The units form a tree. The symbols λ κ ρ ξ ψ β pick a child and ω picks the parent.
Z547 has λ: Z144, κ: Z979, ρ: Z965, ξ: Z741, ψ: Z833, β: Z401
Z144 has λ: Z236, κ: Z241, ρ: Z443, ξ: Z724, ψ: Z559, β: Z622
Z979 has λ: Z348, κ: Z129, ρ: Z127, ξ: Z36, ψ: Z440, β: Z997
Z965 has λ: Z907, κ: Z955, ρ: Z220, ξ: Z235, ψ: Z706, β: Z865
Z741 has λ: Z881, κ: Z342, ρ: Z388, ξ: Z106, ψ: Z936, β: Z839
Z833 has λ: Z321, κ: Z452, ρ: Z419, ξ: Z520, ψ: Z47, β: Z804
Z401 has λ: Z532, κ: Z269, ρ: Z945, ξ: Z287, ψ: Z176, β: Z18

Trace:
Each answer is a row, close to the row of the unit it stands for.
new walk
(-5, 7, 3, -43, -17, 41, 16, 25, 4, 6, -15, -5, 22, 14, -30, -9, 14, 36, 3, 10, 0)
ω: (-35, 0, 8, -32, 11, 40, -23, 4, 2, 5, 31, 3, -13, -2, -16, -5, -6, 44, 0, 14, 15)
ψ: (-10, -1, 15, -54, -12, 58, 6, 26, 4, -8, -20, -2, 10, 4, -35, -12, 10, 35, 2, 22, 7)
ω: (-39, -14, 9, -41, 15, 43, -6, 5, 6, 0, 39, 2, -11, 0, -8, 1, 4, 45, -4, -10, 24)
ψ: (-8, 2, -4, -53, -14, 49, 6, 20, 4, 0, -11, -9, 9, 16, -28, -4, 6, 36, -8, 17, -5)
ω: (-35, -15, -1, -28, 19, 39, 5, 1, 7, 7, 23, -1, -16, 3, -10, -2, -11, 43, 3, -4, 19)
β: (7, -5, 15, -24, 11, 20, 14, -6, 16, 21, 29, -14, -22, 29, -30, 15, 13, 51, 9, 35, 29)
ω: (-29, -15, 2, -31, 17, 30, -5, 18, -4, -7, 32, 6, -14, 2, -4, 5, -3, 38, 0, 5, 35)
ξ: (-28, 28, 3, -33, 8, 2, -21, 8, -7, -13, 17, -12, 3, -7, -25, -9, -31, 50, 25, 21, -2)
ω: (-40, -14, 4, -33, 14, 35, -3, 15, 6, -1, 28, 3, -10, 8, -17, 6, 2, 42, 8, 4, 28)
λ: (-27, -7, -4, -17, -10, 37, 2, -15, 3, -17, 0, 3, 24, 21, 13, -13, -24, 50, 1, 30, 33)
ω: (-37, -5, -3, -28, 6, 31, 5, 13, -1, 3, 30, 18, -4, 3, -20, 4, -9, 49, 2, -4, 27)
ω: (-27, -41, -5, 25, 17, 2, 14, 16, 0, 3, 24, 42, -21, -8, 4, 16, 6, -32, -6, -27, 16)
ρ: (23, -24, 6, 18, 26, -6, 19, -4, -4, 2, 26, 51, 28, 21, -13, -17, 7, -20, 12, -19, -6)
ξ: (-6, 14, -6, 19, 18, -8, -14, -7, -14, 8, 23, 19, 31, 15, -22, -12, -50, 2, 36, -9, -29)
ω: (12, -42, -5, 26, 37, 9, -1, 9, -6, 14, 33, 49, 27, 36, -4, -21, 1, -24, 11, -38, -10)
new walk
(-11, 7, -1, -38, -2, 22, -26, -16, 0, 20, 28, -13, -18, 2, -21, -18, -4, 46, -2, -22, 17)
ω: (-39, -13, 1, -39, 17, 45, -8, 12, 0, 6, 23, 5, -14, -8, -18, 12, 0, 46, 5, -4, 16)
ω: (-33, -25, -2, 20, 29, 8, 8, 22, 4, -9, 33, 22, -19, -16, 8, 15, 21, -30, -20, -23, 16)
ξ: (-30, -26, 5, 0, -15, -11, 21, 16, -13, 6, 9, 2, -20, -18, -2, 4, -2, -46, -52, 14, -30)
ρ: (-26, -2, -18, -17, -25, -23, 4, 6, -22, 22, 4, -8, -32, -23, 8, -7, -7, -20, -58, 5, -14)
ω: (-41, -9, -2, 1, -21, -15, 16, 16, -17, 6, 13, 19, -22, -29, -1, -2, -12, -25, -41, 16, -10)
ω: (-31, -20, -14, 18, 31, 13, 5, 22, 9, 1, 16, 38, -24, -23, 10, 17, 15, -19, -19, -33, 6)
ρ: (6, -23, -1, 7, 32, 14, 0, 1, 3, 20, 24, 55, 37, 27, -3, -5, 8, -24, 15, -28, -8)
ω: (-50, -22, -11, 17, 16, 16, 7, 16, -5, 5, 35, 42, -25, -16, 9, 23, 17, -42, -15, -29, 20)
ξ: (-46, -25, -9, -14, -1, -12, 9, 23, -4, -7, -2, 13, -18, -43, -6, 4, 2, -31, -46, 8, -19)
λ: (-37, -10, -12, 4, -27, 2, 5, 0, -7, -12, -12, 7, -8, -9, 18, -4, -23, -23, -48, 41, -17)
ω: (-36, -16, -7, -12, -7, -22, 15, 28, -19, 1, 1, 18, -22, -26, 2, 21, 6, -16, -36, 10, -20)
κ: (-14, -34, 8, -20, 2, -35, 3, 3, -17, -12, -29, 8, -16, -48, -12, 5, -19, -5, -17, 5, -37)
ω: (-33, -15, -3, -16, -15, -25, 19, 29, -8, 1, 12, 11, -20, -31, -6, 9, 12, -28, -46, 2, -22)
ξ: (-29, 20, 6, -24, -2, -34, -7, 27, -27, -12, 8, 1, 0, -25, -24, 1, -25, -13, -17, 14, -35)
ω: (-37, -32, -5, -10, -1, -9, 16, 16, -11, -4, 20, 23, -32, -42, -7, -2, -9, -19, -53, 1, -16)
new walk
(-15, 41, -25, 37, 19, -11, -13, 15, -14, -8, 15, -27, 20, -27, -9, 9, -15, 10, 42, 2, -8)
ω: (8, 19, -37, 53, 33, 6, 20, 10, -22, -4, 19, -28, -4, -33, 19, 25, 11, -8, 19, 11, -9)
ψ: (15, 32, -20, 37, 7, 43, 12, 24, -8, 10, -20, -40, 24, -21, -11, -2, 24, 2, 3, 23, -35)
ω: (-2, 14, -32, 56, 28, 16, 20, 10, -21, 11, 10, -10, -7, -38, 23, 12, 7, 3, 19, -3, -2)
λ: (1, 17, -28, 45, 11, 9, 4, -2, -18, -4, -4, -27, 20, -4, 32, 10, -18, 18, 26, 21, -8)
ω: (7, 8, -37, 44, 25, 7, 10, 12, -23, 16, 22, -18, -7, -30, 30, 9, 10, 1, 18, -1, -3)
ψ: (27, 34, -18, 27, -5, 29, 21, 29, -15, 8, -12, -16, 27, -7, 3, 0, 26, 18, 7, 10, -21)
ω: (2, 5, -37, 51, 27, 0, 24, 12, -18, 4, 12, -26, -6, -28, 14, 23, 10, 1, 13, -3, -12)
β: (30, 11, -15, 29, 32, -3, 30, 14, -6, 11, 14, -49, 0, -4, 28, 18, 20, 10, 14, 23, 3)
ω: (-1, 13, -34, 45, 30, 14, 16, 30, -12, 9, 4, -6, -6, -29, 19, 8, 7, 8, 26, 0, 2)
ρ: (-1, 20, -47, 29, 4, -2, 17, -7, -7, 45, 12, -41, -6, -23, 22, -2, 14, 6, 3, -8, -19)
ω: (-5, 16, -34, 37, 30, 11, 15, 15, -19, 2, 28, -30, -2, -28, 13, 19, 3, -7, 12, 8, 2)
ξ: (-2, 36, -13, 35, 23, -12, -3, 18, -16, -2, 16, -23, 7, -33, -9, 8, -11, 20, 45, 8, -20)
ω: (-15, 6, -36, 42, 29, -7, -3, 10, -20, 5, 16, -17, -1, -36, 20, 14, 15, -1, 16, 8, -9)
λ: (-8, 18, -45, 53, 14, 18, -5, -10, -9, 2, 1, -25, 11, -7, 36, 12, -5, 19, 21, 32, -4)
ω: (-6, 9, -40, 42, 27, 1, 11, 19, -20, 18, 23, -23, 6, -26, 25, 20, 11, -8, 26, 6, -9)
new walk
(-39, -2, -16, 9, -15, -15, 13, -10, -9, -15, -16, 14, 7, -7, 15, -15, -36, -6, -24, 49, -21)
ω: (-28, -21, 0, -14, -12, -24, 15, 24, -16, -5, 0, 21, -19, -30, -15, 4, 1, -25, -42, 15, -17)
κ: (-20, -26, 13, -8, -5, -25, 6, -10, -20, -12, -35, 11, -21, -48, -12, -1, -12, -9, -47, 3, -35)
ω: (-40, -9, -6, -8, -18, -25, 15, 14, -9, -6, 1, 8, -21, -32, 7, 13, -8, -19, -42, 4, -21)
ξ: (-44, 25, 11, -17, -6, -38, -10, 26, -13, -23, 9, 2, 4, -35, -20, -2, -26, -15, -23, 12, -30)
ω: (-31, -21, 10, -15, 0, -11, 16, 20, -21, 11, 1, 17, -15, -43, -8, -1, -12, -36, -58, 4, -12)
ψ: (-4, -12, 1, -25, -32, 17, 16, 23, -4, 5, -12, -2, -5, -21, -13, -15, 4, -27, -40, 43, -29)
ω: (-39, -25, -5, -8, -5, -19, -1, 20, -7, -2, -11, 24, -28, -28, 3, 5, -6, -38, -47, 11, -17)
ρ: (-24, -10, -1, -19, -32, -17, 14, 5, -15, 28, 10, -2, -31, -20, 5, -9, 2, -24, -53, 7, -16)
ω: (-33, -20, 3, -12, -11, -24, 16, 17, -17, -1, 7, 10, -14, -42, -7, -7, -9, -29, -45, 11, -21)
ω: (-42, -21, -11, 17, 16, 15, 7, 38, 4, 16, 37, 51, -17, -16, 12, 26, 23, -37, -20, -21, 24)
ρ: (8, -31, 11, 12, 39, 5, 17, 7, 9, 9, 26, 49, 33, 29, -7, -9, -3, -19, 12, -27, -4)
β: (30, -30, 2, -6, 30, -13, 29, -3, 6, 20, 29, 9, 20, 41, -8, -12, 2, -2, 15, -10, -9)
ω: (3, -27, 2, 11, 33, -3, 7, -4, 5, 6, 34, 43, 34, 21, -3, -12, 8, -23, 13, -27, -22)
ξ: (3, 10, 7, 12, 13, -11, -2, 0, -8, -3, 29, 33, 40, 7, -24, -13, -39, -5, 24, -10, -9)
ω: (-2, -36, 10, 20, 14, 3, 12, 4, 2, 4, 35, 55, 30, 26, -2, -10, -7, -14, 17, -41, -14)
new walk
(-10, -6, -19, -10, -16, -6, -15, -32, 47, -4, -27, 1, 17, -10, 51, -16, 23, -24, -3, 21, 23)
ω: (4, -6, -4, -17, -3, -8, -15, -5, 42, 9, -18, 17, -12, -29, 22, -6, 42, -27, 6, -8, 35)
β: (28, -6, 0, -38, -2, -31, 20, -10, 38, 27, -11, -9, -16, 20, 19, 12, 39, -5, 5, 18, 25)
ω: (-2, -21, -8, -22, -1, -17, -8, -8, 45, 15, -10, 13, -9, -24, 28, -14, 29, -25, 4, 3, 44)
ω: (-33, -26, -14, 24, 10, 23, 7, 36, 9, 6, 28, 29, -9, -11, 12, 16, 28, -30, -22, -25, 3)
λ: (-38, -19, 0, -31, 17, 32, -5, 7, 2, -11, 45, 21, -20, 8, -10, 10, 5, 40, 1, 1, 20)
β: (-9, -9, 7, -43, 8, 7, 24, -15, 10, 25, 23, -16, -20, 24, -21, 7, 11, 55, 7, 20, 17)
ω: (-42, -16, 4, -39, 10, 35, 3, -3, 5, 7, 32, 1, -20, -10, -11, -3, -5, 40, 9, -2, 30)
κ: (-9, -32, 17, -30, 10, 23, -27, -19, -2, -15, 4, 9, -6, -21, -18, 1, -5, 58, 15, 1, 9)
ω: (-38, -12, 0, -36, 15, 40, 11, 12, 7, 9, 22, 22, -5, 6, -23, -6, -5, 51, 1, 2, 24)
λ: (-41, -4, 2, -18, -17, 33, -16, -15, -14, -7, 8, 0, 19, 12, 8, 1, -15, 41, 1, 22, 29)
ω: (-38, -12, 8, -27, 15, 32, -2, 4, 15, -7, 32, 8, -8, 7, -16, 1, 2, 42, -1, 1, 42)
ξ: (-30, 35, 11, -28, 13, 12, -12, 2, -1, -12, 20, -21, 0, 9, -26, -9, -31, 39, 24, 4, 1)
ω: (-45, -7, -7, -30, 13, 32, -13, 4, -5, 12, 30, 1, -17, 8, -20, -3, 14, 39, -4, 0, 30)
ρ: (-20, 14, 0, -38, -6, 28, -22, -19, 1, 41, 38, -22, -18, 5, -7, -12, -1, 49, -6, -14, 22)
ω: (-52, -10, 16, -37, 2, 40, -8, 14, 16, 8, 26, 4, -14, -3, -24, 7, 0, 61, 11, 13, 30)
new walk
(33, 1, 4, -29, -8, -18, 12, -7, 52, 9, -6, -19, -25, 8, 9, -4, 37, -16, 4, 24, 34)
ω: (5, -4, -8, -17, -1, -13, -11, 4, 43, 9, -14, 18, -10, -27, 31, -5, 42, -44, 6, -16, 23)
λ: (-10, 0, -11, -1, -13, -9, -6, -17, 55, 7, -24, -3, 18, 3, 56, -15, 12, -19, -1, 17, 21)
ω: (10, -1, -16, -12, 1, -15, -3, -1, 50, 11, -4, 22, -10, -25, 31, -12, 47, -50, 0, -1, 34)
β: (29, -14, -11, -40, 7, -15, 24, -10, 39, 19, -20, -16, -12, 2, 25, -2, 30, -11, 7, 14, 38)
ω: (15, -10, -10, -17, 2, -6, -7, -3, 49, 4, -14, 5, -6, -24, 28, 0, 35, -36, 6, 2, 20)
ρ: (9, 16, -22, -23, -19, -29, -10, -4, 30, 34, -15, -12, -11, -6, 18, -16, 26, -15, -6, -17, 28)
ω: (11, 8, -10, -17, 1, -15, -2, -4, 52, 16, -10, 15, -6, -14, 26, 10, 31, -31, 7, -5, 22)
κ: (25, -25, 12, -20, 7, -18, -23, -15, 19, -6, -49, 3, -10, -32, 8, -10, 25, 6, 1, -8, 9)
ω: (5, 0, 3, -3, -6, -15, -4, -1, 43, 20, -13, 23, -12, -23, 29, -13, 34, -33, 7, -10, 18)
ω: (-28, -31, -27, 21, 15, 20, 16, 32, 6, 5, 38, 37, -20, -14, 4, 30, 6, -30, -11, -24, 30)
ρ: (4, -35, 8, 13, 38, 17, 24, 0, -1, -5, 29, 51, 33, 32, -14, -17, -6, -23, 14, -37, -16)
λ: (-2, -27, -16, 29, 7, 10, -4, -19, 4, -9, 6, 39, 50, 47, 16, -18, -23, -11, 16, -2, -3)
ω: (7, -28, 1, 17, 26, 10, 8, 8, -4, 0, 23, 43, 40, 31, -13, -11, -3, -23, 18, -29, -20)
β: (43, -23, 14, -3, 32, -3, 25, -20, 6, 8, 24, 16, 23, 39, -9, -14, 18, 3, 23, -13, -3)
ω: (12, -26, -6, 9, 32, 0, 17, 5, 4, 6, 39, 50, 35, 20, -13, -3, -6, -20, 23, -31, -12)
new walk
(33, -13, 0, -22, 3, -30, 21, -7, 52, 15, -10, -10, -10, -1, 25, -9, 32, -15, 1, 6, 40)
ω: (11, 0, -5, -18, 4, -18, -9, 6, 46, 13, -20, 22, -9, -26, 31, -8, 36, -32, 4, 2, 32)
λ: (-12, -5, -14, -1, -23, -4, -12, -23, 43, -8, -32, 1, 11, -11, 48, -15, 4, -20, -4, 13, 26)
ω: (-1, -1, -13, -14, -5, -20, -1, -3, 48, 14, -13, 9, -20, -23, 34, -9, 34, -34, 7, -8, 32)
λ: (-5, 9, -13, -1, -31, -14, -9, -23, 41, -12, -17, 6, 15, -11, 46, -12, 15, -11, 9, 14, 26)
ω: (-6, -16, -1, -26, -1, -6, -6, 11, 44, 8, -16, 17, 0, -19, 38, 1, 38, -39, -4, 0, 27)
ρ: (7, 2, -21, -21, -15, -21, -17, -8, 39, 24, -16, 2, -7, -13, 26, -24, 30, -22, -4, -11, 20)
ω: (8, -4, -1, -17, 1, -17, -11, 5, 41, 10, -7, 31, -6, -23, 25, -6, 33, -34, 7, -6, 26)
β: (37, -15, -3, -23, 11, -28, 18, 3, 35, 14, 2, -4, -9, 0, 21, 0, 29, -17, 6, 14, 21)
ω: (2, -8, -15, -16, 8, -8, -20, 4, 48, 11, -11, 18, -26, -29, 35, -9, 37, -34, -4, -7, 44)
ξ: (11, 42, 0, -19, 0, -43, -36, 16, 29, -8, -2, -2, 15, -35, 10, -19, 7, -29, 42, 0, 19)
ω: (-1, -13, -3, -17, 1, -9, 0, 14, 40, 6, -13, 1, -1, -29, 20, 0, 46, -28, -2, 0, 34)
β: (26, -11, -1, -25, 5, -26, 12, 2, 46, 15, -13, -5, -14, -2, 12, -1, 39, -12, 0, 21, 33)
ω: (-7, -3, -9, -16, -1, -7, -6, 5, 56, 16, -21, 17, -10, -17, 24, 0, 32, -33, 7, -10, 21)
